Below is a small trained network, with its code and all its weights. Each question gives an input and a class and asks what happens when units are switched off, that is, made to give their printed mean instead of their output.

import numpy as np


def w(rows, s, z=0):
    codes = np.array(rows[::2]) - 128.0
    scale = np.full(codes.shape[1], s)
    scale[-1] = z or s
    return codes * scale


def f(y):
    return np.maximum(y, 0)


def log_softmax(a):
    a = a - a.max(-1, keepdims=True)
    return a - np.log(np.exp(a).sum(-1, keepdims=True))


def net(x, mask):
    res = np.array(x, float).reshape(1, 6) / 4 @ E
    y = f(res @ A[0][:, :-1].T + A[0][:, -1])
    res = res + np.where(mask, y, B[0][:, -1]) @ B[0][:, :-1]
    return log_softmax(res[-1] @ U[:, :-1].T + U[:, -1])


A, B = {}, {}
E = w([
[254,91,32],'x0',
[132,132,133],'x1',
[125,126,125],'x2',
[127,126,132],'x3',
[128,126,126],'x4',
[83,250,22],'x5',
],0.0064)
A[0] = w([
[111,195,69,89],'n1',
[181,37,197,41],'n2',
[89,248,30,6],'n3',
[115,207,60,90],'n4',
[113,188,78,108],'n5',
[213,99,41,1],'n6',
[101,217,49,67],'n7',
[2,160,222,53],'n8',
[21,153,206,67],'n9',
[196,106,54,18],'n10',
],0.0063,0.0023)
B[0] = w([
[114,89,214,206],'n1',
[95,76,239,224],'n2',
[121,85,253,252],'n3',
[115,100,203,219],'n4',
[115,97,192,201],'n5',
[225,211,111,199],'n6',
[116,72,243,231],'n7',
[245,235,68,254],'n8',
[218,208,78,234],'n9',
[189,183,114,185],'n10',
],0.0069,0.0038)
U = w([
[76,44,251,55],'0',
[236,255,41,52],'1',
[59,99,57,254],'2',
],0.0082,0.0078)

Each question gives the input, the list of numbers given to net, and the class t.
The units are the neurons (one row each of A and B). Each row of codes is followed by its name. A weight is (code - 128) times the scale printed after its matrix; where a second scale follows, it is the last column's (A, B and U).
mask holds one flag per neuron, in row order. A switched-off neuron (its flag False) gives its mean, the last column of its row in B, instead of its output. The means were averaged over made-up inputs and are rounded, as every weight is.
A unit's drop is (log p(t) with every unit on - log p(t) with that unit switched off) / (log p(t) with every unit on - log p(t) with every unit switched off).
The circuit of an input: a set's keep is (log p(t) with only the set's units on - log p(t) with every unit switched off) / (log p(t) with every unit on - log p(t) with every unit switched off). Starting from all 10 units, units are removed one at a time, each time the one whose removal leaves the highest keep (on an exact tie, the one counted first), for as long as the keep stays at least 0.8.
units of the circuit, in order: the units of the circuit, biggest drop first
most important unit: the unit with the biggest drop
k most important neurons: the k neurons with the biggest drops, biggest first
drop when u is switched off: that unit's drop, to one decimal
input [-7,-1,7,0,3,-1], class 1: units of the circuit, in order : [n8; n9]
input [-8,-6,-7,8,8,3], class 1: most important unit : n8
input [-5,6,7,6,4,-5], class 2: units of the circuit, in order : [n3; n7; n8]
input [-5,-8,-6,1,8,-3], class 1: units of the circuit, in order : [n8; n9; n3]
input [-6,3,-3,3,1,2], class 1: units of the circuit, in order : [n8; n9]
input [-8,-6,-2,-3,7,6], class 1: 3 most important neurons : [n8; n9; n2]
input [-8,-5,-2,6,-7,8], class 0: 4 most important neurons : [n3; n7; n1; n4]
input [-2,-6,-7,-8,6,-3], class 2: drop when n7 is switched off : 0.2
input [-8,-2,-5,-4,7,3], class 1: drop when n8 is switched off : 0.4
input [5,2,-1,-5,2,5], class 0: drop when n6 is switched off : -0.1
